In the rows, 128 means zero.
Here are made-up objects, facts about them, and rows of numbers that follow some of those facts. Name the object behind each unnamed row.

Facts:
χ: uses; Θ: points at
(bebon, χ, plime); (bezen, χ, greflol); (bogugo, χ, stagrol); (boklan, χ, skelake); (bolol, χ, drepas)
(breklatrun, χ, triko); (breteplok, χ, boklan); (briplil, χ, fotri); (brodi, χ, trotre); (bunur, χ, nufle)
(dakaskes, χ, luflibrel); (dobri, χ, grezum); (dosik, χ, gavur); (draklur, χ, geplas); (drefu, χ, plezezom)
(drepas, χ, sisul); (driga, χ, gurugu); (druse, χ, breklatrun); (dubu, χ, kadul); (duner, χ, tremim)
(fezus, χ, boni); (figusku, χ, fluni); (flefi, χ, klekodro); (flola, χ, nastezol); (flotro, χ, stabrur)
(flovum, χ, bebon); (fluni, χ, dobri); (fotri, χ, tostan); (fotul, χ, lupam); (fudrur, χ, ratrubra)
(gare, χ, braflim); (geplas, χ, vopal); (geses, χ, grekliki); (gestum, χ, kegrik); (gitrur, χ, gruvur)
(grapa, χ, vestu); (grebol, χ, votalim); (grekliki, χ, lidram); (grilol, χ, nurul); (grotros, χ, klelol)
(gruskal, χ, sofim); (gruvur, χ, midro); (gurugu, χ, raskal); (gute, χ, duner); (kadul, χ, bezen)
(katrel, χ, lugra); (kedrem, χ, fezus); (kegrik, χ, gare); (klarel, χ, flola); (klekodro, χ, neklom)
(klelol, χ, makle); (kluko, χ, grebol); (lidram, χ, klarel); (lobrol, χ, podal); (luflibrel, χ, grifligi)
(lugra, χ, redapus); (lupam, χ, zadrak); (mabam, χ, vulu); (madrul, χ, vibregri); (makle, χ, raflar)
(mebros, χ, tegror); (midro, χ, sukles); (midru, χ, kedrem); (musok, χ, pitrem); (nastezol, χ, sedres)
(nedrek, χ, pana); (neklom, χ, bunur); (nestema, χ, stiplan); (nibril, χ, nedrek); (nudrem, χ, pitre)
(nufle, χ, steskem); (nurul, χ, rafla); (pana, χ, bogugo); (pebralin, χ, tugofi); (pibrir, χ, rodrafil)
(pitre, χ, turetu); (pitrem, χ, flefi); (platren, χ, druse); (plezezom, χ, musok); (plime, χ, trekloten)
(podal, χ, gute); (rafla, χ, sketil); (raflar, χ, driga); (raskal, χ, grilol); (ratrubra, χ, stefam)
(redapus, χ, vuvezar); (ribus, χ, suko); (rodrafil, χ, geses); (rogrun, χ, dakaskes); (ronuske, χ, mabam)
(sasar, χ, skotrim); (sedrul, χ, gestum); (sisul, χ, platren); (skelake, χ, nestema); (skeses, χ, bolol)
(sketil, χ, dosik); (skotrim, χ, stunos); (statur, χ, brifibrin); (stefam, χ, grapa); (steskem, χ, statur)
(stiplan, χ, rogrun); (stunos, χ, figusku); (suko, χ, midru); (tegror, χ, skeses); (tiklus, χ, mebros)
(tolas, χ, brodi); (tostan, χ, dezo); (tremim, χ, ribus); (trotre, χ, gitrur); (tudem, χ, kluko)
(tugofi, χ, breteplok); (turetu, χ, fotul); (veflural, χ, livi); (vestu, χ, flovum); (vibregri, χ, briplil)
(vitrek, χ, tudem); (votalim, χ, nibril); (vulu, χ, gruskal); (zadrak, χ, madrul); (zaplobres, χ, zofle)
(zofle, χ, katrel); (bebon, Θ, breteplok); (bebon, Θ, trotre); (boni, Θ, steskem); (breklatrun, Θ, pazirus)
(breklatrun, Θ, gruskal); (brifibrin, Θ, luflibrel); (brifibrin, Θ, skabro); (briplil, Θ, trekloten); (brokli, Θ, lugra)
(broplipal, Θ, flotro); (broplipal, Θ, tudem); (broplipal, Θ, pebralin); (bunur, Θ, triko); (dakaskes, Θ, boni)
(dobri, Θ, fotri); (dosik, Θ, zadrak); (drefu, Θ, statur); (drepas, Θ, kedrem); (drepas, Θ, tolas)
(drepas, Θ, zadrak); (drepas, Θ, bebon); (driga, Θ, katrel); (driga, Θ, flola); (dubu, Θ, tolas)
(fevom, Θ, trugidum); (fezus, Θ, redapus); (fezus, Θ, mumel); (flefi, Θ, flotro); (flefi, Θ, boni)
(flola, Θ, geses); (fotri, Θ, vestu); (fudrur, Θ, pibrir); (gavur, Θ, vitrek); (geses, Θ, zaplobres)
(geses, Θ, sofim); (grapa, Θ, redapus); (grapa, Θ, lugra); (grapa, Θ, ribus); (grebol, Θ, vopal)
(grebol, Θ, rafla); (greflol, Θ, drepas); (grifligi, Θ, lugra); (grotros, Θ, rafla); (kadul, Θ, lugra)
(katrel, Θ, pebralin); (kedrem, Θ, rodrafil); (klarel, Θ, flovum); (klekodro, Θ, pazirus); (klekodro, Θ, ratrubra)
(kluko, Θ, nibril); (kluko, Θ, greflol); (kluko, Θ, dosik); (lidram, Θ, flotro); (lobrol, Θ, brokli)
(luflibrel, Θ, stagrol); (luflibrel, Θ, gruskal); (lugra, Θ, flovum); (lugra, Θ, zaplobres); (mabam, Θ, skabro)
(mebros, Θ, sasar); (mumel, Θ, bralu); (nedrek, Θ, breteplok); (nedrek, Θ, rafla); (neklom, Θ, flovum)
(nestema, Θ, mumel); (nibril, Θ, nedrek); (nimul, Θ, grebol); (nimul, Θ, sukles); (nimul, Θ, breklatrun)
(nimul, Θ, triko); (nimul, Θ, nestema); (nufle, Θ, sasar); (nurul, Θ, dosik); (pazirus, Θ, nudrem)
(pebralin, Θ, klarel); (peklem, Θ, kluko); (platren, Θ, vestu); (plezezom, Θ, grebol); (plezezom, Θ, lupam)
(plime, Θ, trotre); (podal, Θ, sketil); (raflar, Θ, vibregri); (raflar, Θ, flotro); (raflar, Θ, vonaklim)
(raskal, Θ, gruvur); (raskal, Θ, trekloten); (redapus, Θ, grebol); (redapus, Θ, geses); (ribus, Θ, boni)
(ribus, Θ, zaplobres); (ronuske, Θ, flotro); (ronuske, Θ, klekodro); (ronuske, Θ, rafla); (sasar, Θ, tremim)
(sisul, Θ, nestema); (skabro, Θ, zaplobres); (skeses, Θ, zaplobres); (skeses, Θ, nestema); (sketil, Θ, grebol)
(skotrim, Θ, sukles); (skotrim, Θ, trekloten); (sofim, Θ, nestema); (sofim, Θ, bebon); (stabrur, Θ, fevom)
(statur, Θ, lidram); (stefam, Θ, broplipal); (stefam, Θ, luflibrel); (stiplan, Θ, redapus); (tegror, Θ, kegrik)
(tiklus, Θ, flovum); (tiklus, Θ, gruskal); (tolas, Θ, triko); (trekloten, Θ, flotro); (trekloten, Θ, gruvur)
(trekloten, Θ, lupam); (trekloten, Θ, ribus); (tremim, Θ, greflol); (tremim, Θ, skabro); (triko, Θ, rodrafil)
(triko, Θ, rogrun); (trotre, Θ, pazirus); (trugidum, Θ, grotros); (trugidum, Θ, skabro); (tugofi, Θ, stagrol)
(vonaklim, Θ, dosik); (vopal, Θ, pazirus); (votalim, Θ, peklem); (votalim, Θ, robir); (zadrak, Θ, tolas)
(zaplobres, Θ, tugofi)

Some rows with their names:
fluni: [118 123 116 124 150 135 151 126 118 134 141 111 142 128 116 145 119 137
 140 125 161 112 136 126 118 148  98 140 107 133 137 112 117 127 125 124
 140 131 128 119 125  80 120 132 124 107 114]
dubu: [102 123 123 126 126 154 132 134 138 127 129 113 131 117 113 134 144 112
 164 147 141 104 137 154 130 217  94 130 143 142 144 132 111 138 111 124
 109 126 102 119 115  91 120 136 125 141 118]
pazirus: [119 106 110 118 157  99 122 121 123 127 131  98 116 126 135 130 146 146
 162 106 133 118 142 116 128 126 111 136 124 105 114 134 122 112 142 124
  95 138 120 130 144  27 118 129 159 144 132]
trotre: [147 109 152 132 123 100 111 126 127 108 129 127 137 152 145 137 156 128
 132 116 108 116 136 119 148 107 151 125 144 117 115 141 156 107 168 134
  92 130 110 130 138  97 124 132 124 156 164]
gitrur: [119 123 112 116 145 122 146 127 114 124 141 113 143 124 113 139 120 133
 148 137 164 117 142 126 123 152 100 147 112 140 137 110 113 135 130 131
 133 125 122 125 125  83 121 134 123 114 114]
podal: [151 110 180 119 136 139 115 131 107 110 145 121 105 135 121 106 172  99
 136 109  98 115 129 114 160 133 165 144 165 168 124 117 147 131 156 146
  92 134 111 105 131 129 145 133 115 170 144]
sketil: [128 173 131 221 122  76  67 116  78 112 148 175 101 136 185  27 191 197
 161 114 181  49 116 109  72  77 112 135 140  73  41  92 172 110  98  81
 155 168  69 113 164 170 152 223  86 228 169]
turetu: [ 82 110 153 163 117 115 223  86 175  68 138 134 136 159 108 133  85 119
 106 165  93 106 150 130 145 122 159 129 137 109 121 154  65 183 152 101
 149 122 215 125 164 146 162 112 146 138  73]
vonaklim: [114 131 108 132 128 137 134 136 124 140 112 111 126 128 115 145 156 130
 158 141 139 128 140 160 109 196  90 130 120 121 139 125 115 127 113 123
  97 134 119 120 117 102 121 151 142 126 126]
fudrur: [133 118 141 114 156 129 152 124 111 137 159 104 132 117 100 122 137 108
 153 128 165 113 132 129 140 175 113 157 134 169 150 114 108 145 128 122
 141 125 118 117 126  82 122 130 120 136  95]
tugofi: [170 133 173 105 100 142 101 139 112 128 135 101 120 125 115  99 142 108
 123 124 139  99 129  97 164 140 178 129 153 144 138 120 145 119 145 162
 112 140 108 136 133 145 134 100 126 170 116]
breteplok: [127 107 118 114 132 145  95 139 134 100 117 142  74 107 106  97 166 108
 120 116  72 131 135 107 172 132 149 134 141 130 105 150 115 134 131 113
 137 153 103 133 142  86 173 123 149 137 101]
zaplobres: [144 146 117 105 115 144 124 139 151 127 121 129  94  95 123  73 120 119
 116 123 126 133 115 105 165 119 156 113 142 113 126 146 108 134 100 127
 145 145 143 154 156 146 152  91 169 135  82]
fevom: [114 132 115 114 142 139 137 124 130 135 140 107 126 117 127 123 126 142
 159 116 152 117 131 124 132 150 107 131 130 134 128 116 120 127 112 136
 105 130 143 127 128  86 116 116 139 126 131]
mumel: [105 137 100 124 123 143 128 131 154 105 141 167 107  86 131 102 110 131
 114 105 104 150 120 114 148 113 136 120 136 117 106 136 127 134  97 111
 155 136 127 126 146 142 150 113 143 116 135]
grifligi: [ 88 140  86 118 136 141 164 110 147 156 138 114 177 157 140 156  72 180
 140 139 176 111 123 146  91 103 105 105  93  93 150 123 114 118 109 160
  98 117 169 162 103 105  72  91 139  92 159]
gare: [119 117 114 133 138 129 132 129 136 127 125 154 108 124 124 131 115 119
 103 141 106 148 120 123 135 102 135 128 119 126 126 137 110 145 122 113
 179 130 127 130 127 129 151 129 116 111 103]

Name these rows:
No name comes twice in this set of rows, the named rows included.
[ 98 181  81 243 106  98  57 143 101 132 109 183  68 123 161  30 184 193
 142 155 151  57 118 127  57 128  77 113 109  56  55 118 124 128  56  46
 210 181  46 125 151 178 179 226  87 203 116] => dosik

Now the same objects, written a new way:
Known rows:
midru: [122 120 103 109 120 158 146 136 140 156 135 112 146 134 114 120 125 151
 139 124 148 123 112 156 135 135 136 114 132]
kegrik: [128 138 101 118 126 146 136 121 136 146 136 118 123 136 133 124 143 144
 153 132 142 125 116 145 139 131 115 114 147]
redapus: [135 128 125 120 153  98 114 104 135 131 128  91 138  61 102 143 110 132
 124  73 110 109 132 124 148 133 112 136 147]
grebol: [134 123 124 109 155 129  97  92 160 141 117  85 133  37 103 141 122 128
 117  62 119 108 139 125 136 137  80 128 156]
votalim: [128 127 110 129 124 146 120 113 132 126 126 111 136 112 127 136 131 140
 137 120 134 126 134 104 132 136 117 119 137]
vopal: [143  94 149 114 136 175 144 107 153 108  94 107 144  99  96 146 140 108
 111 113 139 133 128 107 121 115 108 130 145]
skotrim: [126 126 105 128 128 150 127 114 136 117 130 109 131 114 128 130 129 145
 135 114 127 125 144 107 135 138 136 124 132]
grezum: [127 122 101 127 120 152 142 136 138 143 139 118 129 138 123 117 143 137
 145 116 151 133 106 143 144 137 126 120 147]
brifibrin: [142 100  98 117  90 142  86 113 129 140 158 120 183 167  86 145 141 165
 185 102 117  96  87  18 118 120 149 149 152]
gruskal: [132 129 109 115 131 155 140 125 142 139 126 115 118 141 128 127 147 135
 151 133 145 130 110 139 138 129 116 115 149]
bogugo: [129 128 103 125 118 153 139 131 137 144 138 116 127 135 124 123 142 141
 147 121 148 125 113 146 144 139 122 120 146]
bebon: [135 118 121 132 130 149 127 106 131 121 121 114 142 100 118 138 127 125
 129 123 132 120 130 117 125 127 125 125 127]
zofle: [131 138 100 123 133 145 134 120 136 145 135 114 123 144 129 122 146 142
 153 136 143 124 119 146 137 133 119 115 150]
lobrol: [135 160  97 134 145 121 103 109 118 108 118 110  83 119 145 154 149 126
 170 125 136 110 150  77 123 124  92 122 151]
ronuske: [122 132 115 110 134 154 115 104 150 121 120 111 120  97 129 137 134 152
 129 107 126 115 163  99 133 142 114 121 140]
broplipal: [116 118 103 125 116 173 127 119 145 107 127 105 129 127 135 132 133 161
 126 106 130 130 164  98 140 147 142 126 141]
mebros: [129 142 104 121 148 149 108 102 126 122 128 115 125 113 135 135 137 144
 148 118 130 116 139  82 116 129 111 115 134]

Which object is each row?
No name comes twice in this set of rows, the named rows included.
[129 110  81 119  95 144  81 119 151 128 147 102 167 164  92 149 150 169
 192 112  97  88 124  27 110 113 158 153 146] => statur
[131 133 116 129 137 122 132 106 126 124 133 114 136 104 120 139 120 136
 132 118 118 118 132 117 134 131 134 127 129] => mumel
[134 148 103 139 143 131 106 102 122 116 124 112  98 104 138 145 146 125
 167 103 133 104 151  92 129 127  94 130 154] => podal
[134 121 110 134 121 131 127 124 131 123 129 105 127  98 114 143 119 128
 137  91 135 123 133 120 148 141 120 131 143] => stiplan
[114 106 105 131 111 173 146 139 144 100 135 107 136 130 126 125 121 162
 120  87 132 138 163 103 150 152 162 143 137] => trekloten
[131 124 116 136 138 124 124  97 130 123 127 105 139  89 119 137 119 129
 135 110 114 118 135 128 130 130 127 128 126] => nimul
[129 138 102 154 130 128 110  96 117 121 131 110 136 103 141 133 131 134
 147 149 119 114 137 130 117 125 130 108 117] => dubu
[131 135 118 131 139 112 142 114 110 117 134 115 146 104 113 145 114 134
 139 113 107 105 133 105 126 128 145 137 116] => nestema
[133 110  89 119 100 142  79 117 140 141 146 108 167 152 102 157 131 159
 193 118 105  86 107  35 114 116 142 140 148] => nufle
[134 105 105 151  83 131 132 166 128 107 122  92 103 122 116 148 119 107
 139  68 183 159 124 124 182 139 118 141 167] => grifligi

Now the same objects, written a new way:
Known rows:
robir: [105 116  87 111 169 119 151 170  45 169  92 132 102 119 123 139 120 157
 150 120 154 169 111 163 155  86 115 183 143]
brodi: [100  97 112 165 140 126 103 117 121 176  98 118 160 142 159  99 112 120
 131 151 102 137 105 121  84 121 144 114  82]
ronuske: [ 65 110 109 158 128 173 106 115 126 145 148 128 109 172 156  90 135 105
 145 119 144 109 108 156  97 123 167 116 126]
brokli: [124 146 146 152 147 123 158 181  55 129 152 110 100 127  82 137 151 154
 152 135 169 172 127 171 155  90 127 163 151]
bralu: [104 115  88 109 173 116 148 164  42 168  86 136 105 113 118 149 118 156
 148 116 146 178 118 164 153  86 115 181 142]
duner: [149 127  93  99 170 133 134 105 114 177 150 138 175 173 165  88 114 154
 112 156 138 170  99  98 117 161 187 103 138]
sisul: [ 71  98  88 160  92 113  70 181 122 141  84 133 102 118 111 103 103  76
  89 143 130 124 158 169 125 131 190 103  77]
nurul: [ 63  94 161 162  92 176 129 121 121 169 137 104  98 146 163  98 169 156
  70 128 104 113  80 129 150 172 112 123 126]
bolol: [ 79  93  86 166  96 107  69 188 120 161  81 133 110 113 150  87 110  87
 100 164  96 124 156 155  88  96 193 107  68]
dobri: [ 74 106 133 159 125 172 103 114 123 157 146 116 119 154 145 106 116 112
 137 127 152 117 123 151 123 130 157 111 114]
breklatrun: [ 90  85  99 169 112 147  96 177 123 145 134 135 102 144  89 143 160  84
 136 118 140  96 157 150 122 104 177 101  75]
klelol: [ 73  91 129 166 107 119 122 125 119 172  94 119 122 149 162 103 166 146
 104 148  92 141  84 111 100 160 129 121  94]
plime: [ 82  97 121 160 130 173 115 109 126 153 147 133 120 141 130 130 126 102
 133 123 152 108 115 143 126 124 155 105  97]
flola: [ 70 116 121 149 120 156  91 107 123 164 144 108 124 152 136 134 108  85
 128 129 155 153 123 157 107 149 180 123  97]
bunur: [ 67 171 142 156  96 184 139 123  57 128 128 133 180 179  78 165  90  88
 146 134  94  97 104 162  71 167 125 115 136]
dakaskes: [132 107 132 160 133 182  76 105 129 120 158  67 106 171 156  95 108  88
 148  86  86 130 143 163 153 136 111 126  90]
gurugu: [ 62  90 143 168  91 116 140 128 117 179  86 118 101 142 163 102 170 155
  68 151  91 157  74  98 130 171 115 148  98]

Name these rows:
No name comes twice in this set of rows, the named rows included.
[ 69 128 135 159 116 173 108 116 123 148 140 122 130 169 136 108 114  99
 136 126 143 105 116 150 101 146 154 112 117] => drefu
[ 67 172 159 165  92 158 155 161  63 119 150 120 185 179  78 143 107  86
 152 157  99  93  87 166  76 164 132 104 136] => neklom
[120 118 156 129 104 130 101 109 126 158 134  72 104 178  86 124  95  82
 118 150 151 153 127 111 150 169 176 128  72] => zaplobres
[ 73 101 133 160 115 172  95 113 127 151 146 120 125 156 144  97 100  92
 135 137 147 109 104 142 120 122 167 108  95] => stefam
[ 83 104 153 132 106 169  85 107 120 163 152 101 121 173 138 103 103 124
 114 140 156 112 133 128 118 133 154 117  71] => mabam
[ 65 119 142 136 109 169  93 117 126 169 156 120 120 174 161  98 159 147
 131 125 166 118 139 170  75 119 170 142 100] => grotros
[ 62  92 136 163  95 117 130 128 125 176  98 119 103 155 165 102 171 152
  87 144  97 156  83 129  76 171 126 171 101] => rafla
[ 63 169 114 149  95 175 145 133  70 113 131 133 181 182  78 100  87  82
 149 146  87  93  80 146  71 167 137 112 132] => flefi
[ 72 169 132 163 107 131 141 136  55 159  95 136 183 181 104 140  93 110
 149 158  88  96  89 131  74 154 124 120  92] => pitrem
[103 117 154 169 103 137 131 137 125 142 147  79 141 159 133 105 143  89
 143 151 158 141 115 159 129 144 169 104 134] => kadul
[ 81 118 139 166 107 147 114 116 122 147 149  90 134 146 130 105 119  79
 139 147 158 153 105 160 122 141 180 109 121] => grapa
[111  89  88 125 168 170 154 157  51 149 151 140  97 128  84 171 162 155
 149  88 168 108 131 160 156  88 113 114 124] => pazirus
[ 80 105 106 157  91 112  70 184 124 145  83 120 106 150  90 104  96  78
  91 150 134 137 158 163 142 144 191 105  72] => skeses
[ 64  85 160 172 176 184 124 105  76 162  81  59 126 169 159 156  86  84
  81  81 169  92 156 128  79 167 106 107 153] => zadrak
[ 83 149 128  94 163 163 144 164  43 148 140 133  99 162  82 147 105 160
 150 111 167 146 135 170 158  88 113 185 130] => brifibrin

Now the same objects, written a new way:
Known rows:
mabam: [143 138 134 133 127 151 138 138 126 142 122 125 131 134 142 136 132 138
 133 130 131 149 131 134 126 146 123 117 144 126 138 116 116 118 111 138]
ratrubra: [141 138 136 134 122 143 140 126 124 132 122 134 134 136 124 129 129 129
 143 124 133 144 126 138 129 141 125 122 128 129 129 122 123 121 117 139]
stabrur: [138 118 132 138 122 128 119 141 118 131 128 103 143 143 132 140 131 125
 106 122 132  99 144 122 137 132 121 136 136 120 132 139 123 138 110 135]
vestu: [135 138 138 137 122 145 139 127 125 132 123 134 134 135 126 128 129 129
 143 121 134 157 126 133 128 141 126 122 131 127 128 123 125 123 115 139]
nedrek: [124 140 164 157 117 146 143 131 126 148 111 132 128 147 137 122 129 140
 106 104 140 244 120 157 138 141 129 119 155 157 136 131 126 140  91 146]
vulu: [141 135 134 134 123 145 140 128 124 131 124 133 136 134 126 129 129 127
 138 125 133 141 126 134 128 140 124 123 132 123 126 122 123 123 118 138]
gurugu: [164 127 143 126 104 124 143 125 121 125 136 141 146 136 129 134 134 165
 120 139 118 149 126 150 117 124 125 127 158 147 132 119 111 110 158 145]
lobrol: [140 136 131 132 118 146 139 134 127 138 124 129 133 134 126 129 129 120
 127 125 134 133 130 122 127 140 130 130 135 128 129 120 124 127 117 141]
bolol: [101 161 137 146 121 157 137 102 125 131 138 113 135 128 114 136 128 136
 153 146 106  90 119 118 128 167 119 133 133  77 143 137 122 118 104 142]
tremim: [150 146 113 115 105 161 136 156 129 175 123 113 119 129 130 128 133 108
 146 121 127 174 165  81 117 148 123 125 133 130 136 106 120 103 108 135]
dezo: [136 117 129 138 123 125 118 138 116 128 126 103 145 140 139 140 128 120
 115 119 131  91 145 124 135 128 119 135 137 114 127 138 127 138 114 135]
breklatrun: [137 147 135 138 124 136 134 114 126 147 122 133 133 138 105 135 128 136
 136 137 116  75 135 143 137 154 124 134 117 133 143 134 121 108 100 142]
skeses: [107 164 132 145 129 146 136 114 126 134 141 117 134 125 107 140 137 135
 143 154 117  90 116 111 127 171 122 126 136  92 143 126 126 114  97 144]
fudrur: [143 135 135 135 123 144 138 131 124 134 125 132 135 135 127 131 129 127
 132 126 132 139 126 135 130 139 126 125 133 128 128 122 123 124 118 139]
plime: [140 137 136 135 123 140 135 131 125 139 123 132 133 140 120 132 130 129
 123 126 131 125 132 140 135 140 126 127 127 137 132 127 124 123 113 140]
luflibrel: [147 132 138 126 134 143 131 137 130 122 125 132 140 143 136 138 128 140
 137 122 137 117 125 138 135 147 130 124 110 124 138 125 121 111 117 136]
grezum: [137 119 129 138 121 126 118 138 117 127 128 105 144 142 132 139 130 126
 116 119 133 100 143 118 137 131 121 137 135 115 130 142 125 138 113 135]

Name these rows:
No name comes twice in this set of rows, the named rows included.
[140 131 142 122 113 130 144 131 121 136 131 138 141 145 139 133 137 140
  99 132 114 161 114 143 125 138 132 133 147 148 130 124 120 136 135 149] => sketil
[121 142 162 152 119 139 147 132 125 150 113 135 128 151 137 121 133 133
  95 104 136 249 114 159 138 145 133 123 153 168 134 133 130 150  86 151] => grebol
[102 165 134 143 124 150 136 108 124 132 140 115 135 128 102 138 135 132
 147 152 108  93 116 119 132 170 122 132 130  87 141 134 127 117 100 144] => sisul
[136 115 138 138 122 135 114 147 119 135 127 103 137 143 128 143 130 130
 100 123 130  91 144 123 137 134 120 136 144 115 134 137 121 133 111 134] => greflol
[131 129 147 135 120 154 131 140 124 130 126 142 130 135  88 131 132 126
 110 135 129 133 119 131 135 138 125 131 136 130 119 119 131 121 125 141] => tolas
[175 135 118 132 134 140 147 125 118 145 114 169 122 146  92 121 130 107
 121 129 141  53 118 142 134 143 116 120 122 170 130 121  89 159 104 134] => klekodro
[139 118 134 142 117 119 123 138 127 127 124 115 137 139 145 137 127 126
  88 122 141  63 136  99 131 131 135 149 149 113 134 131 128 144 114 137] => brokli
[138 131 141 120 139 152 136 138 133 108 128 139 143 149 141 136 127 135
 142 117 135 140 111 144 135 151 136 124  96 115 134 126 124 113 122 137] => breteplok
[131 133 165 155 117 159 136 138 129 148 112 132 125 138 122 128 127 147
 111 114 143 215 126 149 136 136 124 116 160 142 135 123 123 123 101 141] => kluko
[160 127 144 127 106 127 143 128 123 129 135 137 145 137 130 135 135 160
 112 140 120 147 127 150 121 126 128 128 156 151 134 118 112 111 153 146] => driga
[144 123 132 136 125 134 119 148 119 141 126  98 138 143 152 145 133 135
 106 121 128 116 146 125 133 142 118 128 151 117 143 134 115 133 104 134] => trugidum
[159 129 126 133 133 151 143 136 118 130 122 163 123 139  90 120 134 104
 116 131 144  82 103 119 129 142 117 120 137 144 116 115  97 167 116 132] => bunur
[133 138 157 156 119 140 139 127 125 135 118 135 132 137 118 123 129 141
 131 111 146 216 126 148 135 136 125 116 146 143 130 127 129 127 101 141] => pana

